Below are the code and all the weights of a small trained network. Each question names an input and a target symbol and asks about switching units off, where a switched-off unit gives its printed mean instead of its output.

import numpy as np


def w(rows, s, z=0):
    codes = np.array(rows[::2]) - 128.0
    scale = np.full(codes.shape[1], s)
    scale[-1] = z or s
    return codes * scale


def norm(h):
    return h / np.sqrt((h * h).mean(-1, keepdims=True) + 1e-5)


def f(y):
    return y / 2 * (1 + np.tanh(0.7978845608 * (y + 0.044715 * y**3)))


def softmax(a):
    e = np.exp(a - a.max(-1, keepdims=True))
    return e / e.sum(-1, keepdims=True)


def log_softmax(a):
    a = a - a.max(-1, keepdims=True)
    return a - np.log(np.exp(a).sum(-1, keepdims=True))


def net(x, mask):
    ids = ['βγεζηθλμξπσφψω'.index(c) for c in x.split()]
    T = len(ids)
    res = E[ids] + P[:T]
    u = 0
    for l in range(2):
        r = norm(res)
        for j in range(2):
            rows = slice(3 * j, 3 * j + 3)
            q, k, v = (r @ M[l][rows].T for M in (Q, K, V))
            z = softmax(np.where(np.tri(T) > 0, q @ k.T / 3**0.5, -1e9)) @ v
            o = O[l][rows]
            res = res + np.where(mask[u + j], z, o[:, -1]) @ o[:, :-1]
        u += 2
        y = f(norm(res) @ A[l][:, :-1].T + A[l][:, -1])
        res = res + np.where(mask[u : u + 8], y, B[l][:, -1]) @ B[l][:, :-1]
        u += 8
    return log_softmax(norm(res)[-1] @ U[:, :-1].T + U[:, -1])


Q, K, V, O, A, B = {}, {}, {}, {}, {}, {}
E = w([
[81,85,129,255,68,76,152,161],'β',
[74,92,96,184,88,171,132,174],'γ',
[88,71,106,180,74,112,135,184],'ε',
[126,107,148,178,66,106,165,145],'ζ',
[108,90,57,176,120,116,60,150],'η',
[78,125,125,119,68,104,130,113],'θ',
[102,177,176,121,83,103,130,122],'λ',
[157,131,118,211,84,60,103,83],'μ',
[116,104,131,52,55,142,76,110],'ξ',
[163,124,73,145,164,143,107,56],'π',
[91,112,102,56,149,169,150,159],'σ',
[154,148,162,64,109,115,173,101],'φ',
[82,144,123,74,119,116,111,91],'ψ',
[118,145,138,57,113,51,101,103],'ω',
],0.0089)
P = w([
[110,8,111,136,119,123,150,72],'0',
[104,98,187,167,157,152,122,113],'1',
[126,110,82,125,107,129,149,97],'2',
[118,156,163,169,149,159,115,121],'3',
[146,171,88,127,112,137,143,126],'4',
[88,182,140,171,153,173,120,124],'5',
],0.012)
Q[0] = w([
[132,156,158,152,211,106,83,138],'L0H0',
[94,195,52,200,78,195,120,96],'L0H0',
[158,184,2,87,8,14,205,235],'L0H0',
[170,79,156,122,226,105,116,160],'L0H1',
[149,165,49,75,52,74,194,162],'L0H1',
[129,150,55,180,112,146,131,123],'L0H1',
],0.0096)
K[0] = w([
[82,107,181,56,116,157,85,92],'L0H0',
[169,236,101,138,149,176,88,140],'L0H0',
[163,84,116,242,35,162,130,197],'L0H0',
[103,64,180,59,76,148,134,118],'L0H1',
[179,102,70,254,95,173,131,167],'L0H1',
[177,213,120,130,84,196,116,151],'L0H1',
],0.009)
V[0] = w([
[195,150,200,82,53,129,169,115],'L0H0',
[82,133,112,111,115,48,2,153],'L0H0',
[124,140,110,205,189,59,168,88],'L0H0',
[169,120,129,141,152,19,108,128],'L0H1',
[131,130,175,116,135,81,181,106],'L0H1',
[154,78,152,155,82,119,172,204],'L0H1',
],0.0091)
O[0] = w([
[39,114,100,60,130,128,132,27,5],'L0H0',
[122,99,220,83,174,2,111,245,146],'L0H0',
[155,155,47,191,211,113,87,128,153],'L0H0',
[122,142,40,89,176,78,116,162,29],'L0H1',
[73,163,103,135,184,158,178,111,98],'L0H1',
[73,176,96,141,17,107,134,166,193],'L0H1',
],0.0079,0.0028)
A[0] = w([
[186,137,94,82,173,78,145,65,251],'L0N0',
[82,139,170,158,206,176,108,23,96],'L0N1',
[216,148,54,116,202,220,89,28,40],'L0N2',
[149,99,203,202,111,117,66,194,142],'L0N3',
[119,111,202,116,254,113,131,155,113],'L0N4',
[94,244,97,71,23,76,133,172,39],'L0N5',
[35,143,174,243,175,114,112,134,141],'L0N6',
[224,180,184,91,119,164,92,61,46],'L0N7',
],0.006,0.0032)
B[0] = w([
[255,114,119,103,165,71,110,125,155],'L0N0',
[79,72,108,244,149,211,118,167,175],'L0N1',
[72,139,106,13,74,89,230,186,157],'L0N2',
[158,71,100,73,152,157,196,45,253],'L0N3',
[17,138,82,169,104,85,200,84,176],'L0N4',
[76,4,76,216,163,148,237,176,169],'L0N5',
[134,207,202,79,174,195,68,88,226],'L0N6',
[134,86,72,174,131,207,209,117,132],'L0N7',
],0.0059,0.0047)
Q[1] = w([
[12,125,141,160,98,29,177,156],'L1H0',
[102,85,182,182,122,71,24,94],'L1H0',
[96,121,143,160,59,3,31,91],'L1H0',
[102,82,89,113,131,178,106,30],'L1H1',
[149,163,220,79,161,159,168,134],'L1H1',
[143,227,164,136,202,69,42,154],'L1H1',
],0.0065)
K[1] = w([
[113,59,152,254,31,35,82,64],'L1H0',
[26,111,99,124,78,118,148,137],'L1H0',
[43,178,73,135,19,61,94,125],'L1H0',
[135,125,58,54,159,140,154,113],'L1H1',
[144,116,194,103,210,196,80,110],'L1H1',
[161,126,124,153,151,76,23,91],'L1H1',
],0.0073)
V[1] = w([
[106,122,254,147,184,94,93,169],'L1H0',
[117,119,95,93,132,109,158,201],'L1H0',
[175,92,75,87,173,134,158,102],'L1H0',
[205,78,95,119,44,66,80,96],'L1H1',
[138,74,152,110,183,81,72,152],'L1H1',
[70,151,85,92,124,133,89,196],'L1H1',
],0.0054)
O[1] = w([
[140,111,114,205,97,68,97,49,6],'L1H0',
[95,141,103,104,84,154,201,143,31],'L1H0',
[162,113,135,98,107,126,223,146,113],'L1H0',
[130,245,143,79,221,151,207,159,225],'L1H1',
[160,166,92,129,62,180,105,171,25],'L1H1',
[143,115,254,231,89,177,212,134,8],'L1H1',
],0.0055,0.0018)
A[1] = w([
[59,149,211,181,199,122,166,79,150],'L1N0',
[143,89,217,213,105,123,140,247,101],'L1N1',
[165,101,12,191,146,83,152,153,155],'L1N2',
[71,114,86,78,159,156,90,207,154],'L1N3',
[28,200,243,212,71,215,107,135,84],'L1N4',
[149,231,228,157,169,119,4,142,179],'L1N5',
[107,36,230,41,11,158,168,135,3],'L1N6',
[91,90,127,223,75,255,95,88,74],'L1N7',
],0.006,0.0034)
B[1] = w([
[103,93,147,157,156,61,158,175,207],'L1N0',
[105,1,151,106,118,146,109,173,176],'L1N1',
[100,168,209,101,67,156,66,88,214],'L1N2',
[146,182,135,206,112,71,137,176,146],'L1N3',
[193,177,100,60,88,96,89,128,239],'L1N4',
[62,81,45,69,121,217,130,177,191],'L1N5',
[114,217,188,131,211,161,113,136,203],'L1N6',
[195,147,144,172,128,55,162,113,254],'L1N7',
],0.0075,0.0055)
U = w([
[160,102,112,66,106,40,155,118,58],'β',
[200,99,79,46,140,135,209,146,163],'γ',
[233,51,121,78,109,93,73,192,127],'ε',
[200,209,68,116,101,57,97,162,199],'ζ',
[89,24,132,150,68,178,156,205,188],'η',
[132,42,95,59,103,136,67,57,163],'θ',
[71,184,137,222,88,143,25,140,23],'λ',
[71,113,44,93,161,217,104,139,219],'μ',
[84,169,223,60,109,136,95,123,151],'ξ',
[171,157,135,182,198,228,186,171,122],'π',
[254,146,202,170,60,155,146,94,7],'σ',
[82,174,85,156,70,153,196,38,107],'φ',
[149,46,160,204,175,76,145,77,110],'ψ',
[47,120,92,118,194,53,172,196,92],'ω',
],0.0088,0.0022)

Each question gives the input, a string of symbols that net reads in full, and the target symbol t.
The units are the heads (3 rows each of Q, K, V and O) and the neurons (one row each of A and B). Each row of codes is followed by its name. A weight is (code - 128) times the scale printed after its matrix; where a second scale follows, it is the last column's (O, A, B and U).
mask holds one flag per unit, layer by layer, with each layer's heads first. A switched-off unit (its flag False) gives its mean, the last column of its rows in O or B, instead of its output. The means were averaged over made-up inputs and are rounded, as every weight is.
A unit's drop is (log p(t) with every unit on - log p(t) with that unit switched off) / (log p(t) with every unit on - log p(t) with every unit switched off).
The circuit of an input: a set's keep is (log p(t) with only the set's units on - log p(t) with every unit switched off) / (log p(t) with every unit on - log p(t) with every unit switched off). Starting from the 12 units with the biggest drops (on a tie, the unit counted first), units are removed one at a time, each time the one whose removal leaves the highest keep (on an exact tie, the one counted first), for as long as the keep stays at least 0.8.
units of the circuit, in order: the units of the circuit, biggest drop first
unit that matters most: the unit with the biggest drop
k most important neurons: the k neurons with the biggest drops, biggest first
top k neurons in layer l: the k neurons of layer l with the biggest drops, biggest first
which heads matter: for each layer, one digit per head in row order, 1 if its drop is at least 0.15 and else 0, layers parted by /
input λ β ξ ω φ π, target ω: which heads matter : 10 / 00
input ξ γ λ μ ξ φ, target φ: unit that matters most : L0H0
input ε γ π π ω ζ, target ω: top 2 neurons in layer 0 : (L0N4, L0N2)
input ε ε ε ε ε, target η: which heads matter : 01 / 00
input ξ γ ε ε, target ε: units of the circuit, in order : (L1N4, L1N1)
input β ε ψ β μ ζ, target μ: units of the circuit, in order : (L1N5, L0N6)
input ξ η μ λ η ε, target θ: which heads matter : 00 / 11
input μ φ β, target λ: which heads matter : 11 / 00
input ε ψ ε π ξ, target γ: 2 most important neurons : (L0N7, L0N2)
input σ γ η ψ ξ, target ε: which heads matter : 11 / 00
input ε ε ψ, target η: units of the circuit, in order : (L0H1, L0N5)
input ξ ξ ε ψ μ β, target ψ: 2 most important neurons : (L0N3, L0N4)
input σ ε ε ε ε γ, target ε: units of the circuit, in order : (L1N4, L0H1, L1N1)
input β ε ε ε π, target γ: unit that matters most : L0H1
input σ ε ξ θ ξ, target η: which heads matter : 00 / 00
input ψ β ξ ζ σ η, target σ: 2 most important neurons : (L1N7, L1N4)
input ξ ω ε ε, target ω: units of the circuit, in order : (L0H1, L0H0)
input ψ θ ω π, target ω: units of the circuit, in order : (L0N4, L0H0)
input β λ ζ γ, target λ: which heads matter : 11 / 01
input ψ ψ ξ, target ξ: which heads matter : 10 / 00
input ξ β η ξ η, target ε: units of the circuit, in order : (L0H1)
input ε ξ μ σ ε, target η: which heads matter : 00 / 00
input ε β ε ω λ, target η: which heads matter : 01 / 00
input η ξ ψ, target ε: which heads matter : 11 / 00
